Here is a tiny trained network, its code and every weight. The questions are about switching its units off for an input and a class, where a switched-off unit gives its printed mean instead of its output.

import numpy as np


def w(rows, s, z=0):
    codes = np.array(rows[::2]) - 128.0
    scale = np.full(codes.shape[1], s)
    scale[-1] = z or s
    return codes * scale


def f(y):
    return np.maximum(y, 0)


def log_softmax(a):
    a = a - a.max(-1, keepdims=True)
    return a - np.log(np.exp(a).sum(-1, keepdims=True))


def net(x, mask):
    res = np.array(x, float).reshape(1, 3) / 4 @ E
    y = f(res @ A[0][:, :-1].T + A[0][:, -1])
    res = res + np.where(mask, y, B[0][:, -1]) @ B[0][:, :-1]
    return log_softmax(res[-1] @ U[:, :-1].T + U[:, -1])


A, B = {}, {}
E = w([
[49,181,187,172,220,193,52,196,140],'x0',
[202,253,176,171,126,110,195,213,167],'x1',
[201,79,142,10,74,247,163,254,78],'x2',
],0.011)
A[0] = w([
[113,168,138,182,133,31,112,24,177,107],'n0',
[79,100,119,145,143,157,90,146,117,126],'n1',
[224,244,144,157,106,90,226,167,179,114],'n2',
[143,129,127,117,122,127,133,109,125,250],'n3',
[145,93,98,81,86,228,161,154,121,151],'n4',
[44,193,172,130,156,209,51,192,128,119],'n5',
[242,77,90,80,48,29,222,50,125,108],'n6',
[185,110,128,66,101,188,97,167,132,111],'n7',
[103,147,121,167,185,153,91,175,158,100],'n8',
[90,22,114,83,133,173,102,57,147,113],'n9',
[190,95,176,45,118,182,140,180,126,116],'n10',
[73,24,105,78,97,142,91,43,102,136],'n11',
[114,165,130,117,127,93,102,74,144,178],'n12',
],0.011,0.015)
B[0] = w([
[85,106,76,137,133,128,160,128,72,232],'n0',
[140,143,141,114,129,157,123,119,142,161],'n1',
[159,170,149,100,117,107,55,142,63,223],'n2',
[145,122,184,200,164,84,173,206,250,209],'n3',
[93,129,113,150,134,100,156,134,124,212],'n4',
[125,113,164,106,127,161,143,84,159,206],'n5',
[104,111,162,96,146,210,134,78,165,252],'n6',
[104,100,108,132,141,123,149,112,99,191],'n7',
[135,116,135,104,140,163,137,111,120,167],'n8',
[151,160,130,107,116,118,89,156,81,193],'n9',
[111,120,85,158,137,109,140,117,100,209],'n10',
[163,173,155,121,125,112,92,133,94,218],'n11',
[125,105,128,143,134,106,168,146,134,188],'n12',
],0.024,0.023)
U = w([
[43,82,54,185,157,85,203,113,22,124],'0',
[126,117,168,72,162,249,141,45,157,156],'1',
[192,211,143,95,134,87,59,151,45,130],'2',
[162,121,148,200,151,44,177,219,244,255],'3',
[147,62,33,145,115,136,141,112,100,73],'4',
[195,129,65,129,76,92,97,92,182,78],'5',
[142,136,79,153,49,47,115,97,172,65],'6',
[166,134,40,105,110,108,87,156,221,72],'7',
],0.011,0.0059)

Each question gives the input, the list of numbers given to net, and the class t.
The units are the neurons (one row each of A and B). Each row of codes is followed by its name. A weight is (code - 128) times the scale printed after its matrix; where a second scale follows, it is the last column's (A, B and U).
mask holds one flag per neuron, in row order. A switched-off neuron (its flag False) gives its mean, the last column of its row in B, instead of its output. The means were averaged over made-up inputs and are rounded, as every weight is.
A unit's drop is (log p(t) with every unit on - log p(t) with that unit switched off) / (log p(t) with every unit on - log p(t) with every unit switched off).
most important unit: the unit with the biggest drop
k most important neurons: the k neurons with the biggest drops, biggest first
drop when u is switched off: that unit's drop, to one decimal
input [-7,-2,-5], class 1: most important unit	n6
input [8,7,-8], class 0: 3 most important neurons	[n0; n6; n12]
input [-4,-8,-6], class 2: 2 most important neurons	[n11; n9]
input [-5,2,6], class 0: 2 most important neurons	[n10; n4]
input [8,-8,-3], class 1: 2 most important neurons	[n5; n2]
input [-3,-7,7], class 0: 4 most important neurons	[n4; n2; n7; n10]
input [-1,-1,-3], class 3: 2 most important neurons	[n10; n7]
input [4,7,-2], class 2: 2 most important neurons	[n2; n6]
input [8,8,-4], class 1: 2 most important neurons	[n5; n8]
input [2,3,-2], class 3: 2 most important neurons	[n6; n11]
input [2,6,6], class 0: 2 most important neurons	[n10; n11]
input [6,-2,6], class 0: 4 most important neurons	[n6; n10; n4; n7]
input [5,2,-3], class 1: 2 most important neurons	[n5; n3]
input [-8,7,-3], class 1: most important unit	n6
input [1,-1,3], class 3: 2 most important neurons	[n0; n6]
input [3,5,-2], class 2: 2 most important neurons	[n6; n2]
input [2,-8,6], class 2: 3 most important neurons	[n11; n9; n0]
input [-7,-5,0], class 1: drop when n6 is switched off	6.4
input [-1,-5,-1], class 2: drop when n6 is switched off	0.0
input [-3,-8,-4], class 2: most important unit	n11
input [-4,-3,6], class 0: drop when n4 is switched off	0.1
input [-7,4,-3], class 1: drop when n6 is switched off	3.1
